Below is a small trained network, with its code and all its weights. Each question gives an input and a target symbol and asks what happens when units are switched off, that is, made to give their printed mean instead of their output.

import numpy as np


def w(rows, s, z=0):
    codes = np.array(rows[::2]) - 128.0
    scale = np.full(codes.shape[1], s)
    scale[-1] = z or s
    return codes * scale


def norm(h):
    return h / np.sqrt((h * h).mean(-1, keepdims=True) + 1e-5)


def f(y):
    return y / 2 * (1 + np.tanh(0.7978845608 * (y + 0.044715 * y**3)))


def softmax(a):
    e = np.exp(a - a.max(-1, keepdims=True))
    return e / e.sum(-1, keepdims=True)


def log_softmax(a):
    a = a - a.max(-1, keepdims=True)
    return a - np.log(np.exp(a).sum(-1, keepdims=True))


def net(x, mask):
    ids = ['αζηλμπσφ'.index(c) for c in x.split()]
    T = len(ids)
    res = E[ids] + P[:T]
    r = norm(res)
    for j in range(3):
        rows = slice(2 * j, 2 * j + 2)
        q, k, v = (r @ M[0][rows].T for M in (Q, K, V))
        z = softmax(np.where(np.tri(T) > 0, q @ k.T / 2**0.5, -1e9)) @ v
        o = O[0][rows]
        res = res + np.where(mask[j], z, o[:, -1]) @ o[:, :-1]
    y = f(norm(res) @ A[0][:, :-1].T + A[0][:, -1])
    res = res + np.where(mask[3:7], y, B[0][:, -1]) @ B[0][:, :-1]
    return log_softmax(norm(res)[-1] @ U[:, :-1].T + U[:, -1])


Q, K, V, O, A, B = {}, {}, {}, {}, {}, {}
E = w([
[107,99,137,166,1,140,113],'α',
[114,134,90,68,134,177,158],'ζ',
[110,146,65,131,140,178,105],'η',
[111,103,97,157,222,194,118],'λ',
[114,167,51,137,186,140,142],'μ',
[163,62,150,146,139,106,200],'π',
[146,56,169,161,109,148,127],'σ',
[119,96,128,172,76,83,173],'φ',
],0.011)
P = w([
[57,116,166,71,142,16,124],'0',
[77,86,82,142,141,202,212],'1',
[117,71,62,1,133,191,155],'2',
[109,155,115,158,155,1,171],'3',
[76,224,187,132,143,247,242],'4',
[222,143,27,74,75,175,115],'5',
[166,192,154,137,146,47,101],'6',
[184,255,166,162,128,253,206],'7',
[206,146,6,141,91,175,129],'8',
[181,189,120,180,149,87,140],'9',
],0.006)
Q[0] = w([
[152,117,121,144,108,62,73],'h0',
[135,170,186,193,125,146,176],'h0',
[214,83,144,167,89,67,99],'h1',
[111,138,219,140,126,84,123],'h1',
[116,122,94,166,110,217,160],'h2',
[149,110,254,177,82,79,138],'h2',
],0.013)
K[0] = w([
[103,122,159,210,185,138,190],'h0',
[223,156,132,122,120,217,94],'h0',
[227,201,138,232,133,155,152],'h1',
[148,134,94,142,108,244,242],'h1',
[226,129,125,58,127,49,82],'h2',
[218,179,132,169,51,231,197],'h2',
],0.011)
V[0] = w([
[177,97,168,126,128,115,116],'h0',
[162,122,93,101,114,140,99],'h0',
[119,161,84,182,213,103,153],'h1',
[96,171,89,159,10,106,105],'h1',
[92,142,124,63,69,168,67],'h2',
[68,118,151,227,113,150,44],'h2',
],0.011)
O[0] = w([
[142,108,134,66,113,124,181,120],'h0',
[101,77,93,117,101,136,91,121],'h0',
[43,171,145,121,75,191,80,1],'h1',
[99,104,214,152,178,140,173,46],'h1',
[89,88,62,175,155,100,197,118],'h2',
[112,164,86,127,70,250,178,79],'h2',
],0.011,0.0036)
A[0] = w([
[135,125,123,45,224,156,116,185],'n0',
[108,190,65,2,139,150,86,102],'n1',
[141,119,100,67,89,120,178,110],'n2',
[51,219,133,74,199,187,107,1],'n3',
],0.011,0.0029)
B[0] = w([
[133,164,146,197,80,122,116,196],'n0',
[67,160,92,165,233,130,95,212],'n1',
[188,155,147,131,71,122,102,254],'n2',
[204,61,113,5,57,79,166,146],'n3',
],0.014,0.0046)
U = w([
[150,47,80,165,149,1,105,23],'α',
[72,131,140,88,71,146,50,159],'ζ',
[124,164,254,130,186,147,160,215],'η',
[105,71,90,85,141,143,236,250],'λ',
[232,126,123,71,32,96,149,113],'μ',
[134,143,160,23,148,78,45,101],'π',
[154,213,65,183,154,165,118,116],'σ',
[74,109,146,198,112,151,69,187],'φ',
],0.007,0.0017)

Each question gives the input, a string of symbols that net reads in full, and the target symbol t.
The units are the heads (2 rows each of Q, K, V and O) and the neurons (one row each of A and B). Each row of codes is followed by its name. A weight is (code - 128) times the scale printed after its matrix; where a second scale follows, it is the last column's (O, A, B and U).
mask holds one flag per unit, heads first, then neurons. A switched-off unit (its flag False) gives its mean, the last column of its rows in O or B, instead of its output. The means were averaged over made-up inputs and are rounded, as every weight is.
A unit's drop is (log p(t) with every unit on - log p(t) with that unit switched off) / (log p(t) with every unit on - log p(t) with every unit switched off).
The circuit of an input: a set's keep is (log p(t) with only the set's units on - log p(t) with every unit switched off) / (log p(t) with every unit on - log p(t) with every unit switched off). Starting from all 7 units, units are removed one at a time, each time the one whose removal leaves the highest keep (on an exact tie, the one counted first), for as long as the keep stays at least 0.8.
circuit, biggest first: the units of the circuit, biggest drop first
most important unit: the unit with the biggest drop
k most important neurons: the k neurons with the biggest drops, biggest first
heads that matter: for each layer, one digit per head in row order, 1 if its drop is at least 0.15 and else 0, layers parted by /
drop when u is switched off: that unit's drop, to one decimal
input φ π φ ζ σ σ σ σ η μ, target μ: 2 most important neurons	[n3 n1]
input φ σ η π, target μ: heads that matter	001
input α ζ λ φ η μ, target η: most important unit	h1
input σ ζ η φ ζ σ μ σ σ, target ζ: heads that matter	010
input φ ζ σ σ σ λ μ σ η, target μ: 2 most important neurons	[n3 n0]
input μ σ η σ σ η φ, target μ: 2 most important neurons	[n1 n0]
input σ σ ζ ζ σ, target α: heads that matter	001
input φ ζ σ η μ μ π, target ζ: heads that matter	010
input η σ σ σ η η λ φ, target φ: circuit, biggest first	[h0 h1]
input η σ σ α ζ σ σ α λ, target λ: circuit, biggest first	[h2 h1 n3]
input σ μ σ ζ, target σ: 2 most important neurons	[n1 n3]
input σ σ α σ σ ζ σ, target μ: circuit, biggest first	[h2 n1]
input μ σ ζ λ, target π: heads that matter	011
input μ ζ λ σ ζ ζ, target π: heads that matter	011
input σ φ σ π σ α σ η σ φ, target φ: heads that matter	010
input σ σ ζ σ σ π λ φ, target π: heads that matter	001
input μ ζ α, target ζ: most important neuron	[n3]
input η ζ σ, target φ: heads that matter	110
input σ α λ σ, target λ: heads that matter	001
input σ σ σ μ σ φ, target ζ: most important unit	h1
input π ζ μ φ η ζ π, target φ: circuit, biggest first	[h1 h0]
input φ σ σ ζ η ζ σ λ α σ, target σ: heads that matter	011
input η μ σ ζ σ σ μ σ η η, target λ: heads that matter	011
input η α σ σ π η φ σ, target φ: 2 most important neurons	[n2 n3]
input μ ζ σ η μ μ, target π: 2 most important neurons	[n3 n1]
input α λ μ φ σ μ ζ λ η σ, target σ: drop when h1 is switched off	0.6
input ζ α σ σ η, target α: drop when h2 is switched off	0.4
